Below are the code and all the weights of a small trained network. Each question names an input and a class and asks about switching units off, where a switched-off unit gives its printed mean instead of its output.

import numpy as np


def w(rows, s, z=0):
    codes = np.array(rows[::2]) - 128.0
    scale = np.full(codes.shape[1], s)
    scale[-1] = z or s
    return codes * scale


def f(y):
    return y / 2 * (1 + np.tanh(0.7978845608 * (y + 0.044715 * y**3)))


def log_softmax(a):
    a = a - a.max(-1, keepdims=True)
    return a - np.log(np.exp(a).sum(-1, keepdims=True))


def net(x, mask):
    res = np.array(x, float).reshape(1, 6) / 4 @ E
    y = f(res @ A[0][:, :-1].T + A[0][:, -1])
    res = res + np.where(mask, y, B[0][:, -1]) @ B[0][:, :-1]
    return log_softmax(res[-1] @ U[:, :-1].T + U[:, -1])


A, B = {}, {}
E = w([
[204,96,165,59,148,155,99],'x0',
[198,75,78,166,92,96,176],'x1',
[138,122,1,56,207,135,104],'x2',
[218,231,114,113,146,64,183],'x3',
[144,135,99,120,45,95,143],'x4',
[90,146,126,52,81,94,136],'x5',
],0.005)
A[0] = w([
[120,80,180,162,37,119,153,168],'neuron 1',
[204,135,102,123,127,94,155,139],'neuron 2',
[126,129,129,130,129,130,129,129],'neuron 3',
[131,125,78,155,150,98,171,165],'neuron 4',
[130,119,127,132,126,129,129,155],'neuron 5',
[12,127,90,86,167,102,154,194],'neuron 6',
[134,153,125,122,123,129,118,114],'neuron 7',
[131,181,253,15,105,120,125,175],'neuron 8',
[38,14,131,59,105,158,91,168],'neuron 9',
[120,107,112,149,131,148,107,92],'neuron 10',
[179,120,108,105,142,107,155,163],'neuron 11',
[124,130,130,128,130,130,130,130],'neuron 12',
[133,148,129,124,122,126,119,93],'neuron 13',
[149,123,101,100,127,111,129,166],'neuron 14',
[120,85,174,161,44,114,148,165],'neuron 15',
[129,124,127,131,127,129,127,134],'neuron 16',
[148,93,214,142,140,148,117,213],'neuron 17',
[209,55,94,50,245,144,118,147],'neuron 18',
[131,122,126,128,127,125,128,141],'neuron 19',
[133,115,128,141,122,130,129,166],'neuron 20',
[132,87,236,187,225,152,132,252],'neuron 21',
[129,148,128,123,125,130,121,115],'neuron 22',
[124,138,130,128,130,131,125,120],'neuron 23',
[131,145,127,124,125,128,121,110],'neuron 24',
[135,111,125,135,122,125,123,167],'neuron 25',
[115,130,123,143,130,140,120,109],'neuron 26',
[128,128,128,128,128,128,128,130],'neuron 27',
[129,138,128,126,127,128,124,108],'neuron 28',
[130,119,127,131,127,127,129,156],'neuron 29',
[72,148,124,152,152,136,124,167],'neuron 30',
[205,142,102,123,122,100,151,142],'neuron 31',
[143,134,121,135,146,152,110,83],'neuron 32',
[128,118,123,137,127,133,119,117],'neuron 33',
[128,143,128,124,126,129,122,110],'neuron 34',
[171,121,163,146,202,142,119,157],'neuron 35',
[138,128,113,116,127,118,130,147],'neuron 36',
[125,120,134,139,109,124,134,130],'neuron 37',
[128,128,128,128,128,128,128,129],'neuron 38',
[92,141,127,157,154,147,116,150],'neuron 39',
],0.014,0.0023)
B[0] = w([
[188,98,144,127,51,64,76,217],'neuron 1',
[128,129,118,123,141,211,171,196],'neuron 2',
[126,128,127,127,128,125,128,128],'neuron 3',
[132,155,131,119,136,164,42,172],'neuron 4',
[126,123,128,124,120,130,122,133],'neuron 5',
[76,167,117,132,222,142,71,202],'neuron 6',
[131,137,135,129,134,127,150,131],'neuron 7',
[186,199,137,130,158,13,161,239],'neuron 8',
[53,104,116,135,95,251,114,251],'neuron 9',
[107,116,145,124,109,130,174,136],'neuron 10',
[148,123,126,136,158,179,149,178],'neuron 11',
[127,129,127,127,131,125,128,128],'neuron 12',
[128,135,131,129,129,125,151,126],'neuron 13',
[160,149,144,144,149,155,116,161],'neuron 14',
[182,97,140,128,58,67,87,208],'neuron 15',
[126,126,130,127,124,129,127,129],'neuron 16',
[74,152,117,129,107,116,73,188],'neuron 17',
[253,13,126,124,156,141,141,254],'neuron 18',
[129,126,129,127,126,132,124,131],'neuron 19',
[124,119,130,113,109,128,115,137],'neuron 20',
[5,140,119,129,148,78,95,219],'neuron 21',
[130,135,131,128,134,123,144,129],'neuron 22',
[127,131,127,128,134,123,134,127],'neuron 23',
[130,134,132,129,133,127,143,128],'neuron 24',
[128,117,131,121,114,135,117,137],'neuron 25',
[112,123,134,126,132,121,146,128],'neuron 26',
[128,128,129,128,128,128,128,128],'neuron 27',
[129,132,130,129,132,127,136,126],'neuron 28',
[127,124,128,125,122,131,122,133],'neuron 29',
[101,126,113,114,179,102,134,156],'neuron 30',
[125,133,124,126,141,211,179,196],'neuron 31',
[123,117,136,137,128,120,156,128],'neuron 32',
[120,121,137,129,119,131,139,128],'neuron 33',
[130,134,129,129,133,124,140,127],'neuron 34',
[64,89,124,120,145,96,146,164],'neuron 35',
[140,139,139,132,140,145,124,140],'neuron 36',
[130,118,130,123,110,115,130,135],'neuron 37',
[128,128,127,128,128,127,128,128],'neuron 38',
[97,127,125,119,157,103,151,148],'neuron 39',
],0.034,0.0073)
U = w([
[66,244,112,122,200,94,89,163],'0',
[188,97,110,128,116,255,138,171],'1',
[141,212,156,138,118,131,240,2],'2',
[44,74,94,140,137,188,121,130],'3',
[158,124,174,140,13,50,74,128],'4',
[232,112,157,111,164,70,211,114],'5',
],0.0046,0.0025)

Each question gives the input, the list of numbers given to net, and the class t.
The units are the neurons (one row each of A and B). Each row of codes is followed by its name. A weight is (code - 128) times the scale printed after its matrix; where a second scale follows, it is the last column's (A, B and U).
mask holds one flag per neuron, in row order. A switched-off neuron (its flag False) gives its mean, the last column of its row in B, instead of its output. The means were averaged over made-up inputs and are rounded, as every weight is.
A unit's drop is (log p(t) with every unit on - log p(t) with that unit switched off) / (log p(t) with every unit on - log p(t) with every unit switched off).
The circuit of an input: a set's keep is (log p(t) with only the set's units on - log p(t) with every unit switched off) / (log p(t) with every unit on - log p(t) with every unit switched off). Starting from the 12 units with the biggest drops (on a tie, the unit counted first), units are removed one at a time, each time the one whose removal leaves the highest keep (on an exact tie, the one counted first), for as long as the keep stays at least 0.8.
units of the circuit, in order: the units of the circuit, biggest drop first
unit that matters most: the unit with the biggest drop
top k neurons: the k neurons with the biggest drops, biggest first
drop when u is switched off: that unit's drop, to one decimal
input [6,3,-3,-7,-2,-8], class 3: units of the circuit, in order : [neuron 21; neuron 8]
input [7,-6,7,6,0,-4], class 5: units of the circuit, in order : [neuron 9]
input [1,3,-7,2,-2,-7], class 4: top 2 neurons : [neuron 1; neuron 15]
input [-8,-8,8,-2,3,-2], class 0: top 2 neurons : [neuron 6; neuron 18]
input [2,-4,1,5,-5,-4], class 5: top 2 neurons : [neuron 18; neuron 9]
input [7,-4,4,5,5,-3], class 5: top 2 neurons : [neuron 9; neuron 8]
input [5,-3,-4,3,7,2], class 5: top 4 neurons : [neuron 8; neuron 9; neuron 21; neuron 4]
input [-8,1,5,2,6,1], class 0: top 3 neurons : [neuron 18; neuron 9; neuron 6]
input [-7,-5,-7,-1,-5,1], class 0: top 3 neurons : [neuron 21; neuron 18; neuron 30]
input [0,-4,4,5,-3,0], class 5: top 2 neurons : [neuron 9; neuron 18]
input [6,0,-1,3,5,3], class 5: top 2 neurons : [neuron 8; neuron 9]
input [4,3,-4,8,6,8], class 5: top 2 neurons : [neuron 8; neuron 9]
input [5,-2,-1,7,2,0], class 5: top 3 neurons : [neuron 8; neuron 9; neuron 21]
input [-5,-8,-7,2,-2,-3], class 0: unit that matters most : neuron 21
input [-2,8,3,0,1,8], class 1: drop when neuron 21 is switched off : 0.1
input [5,-5,-2,3,-6,2], class 0: drop when neuron 17 is switched off : 0.1
input [-3,-6,5,4,-6,8], class 0: drop when neuron 6 is switched off : 2.5
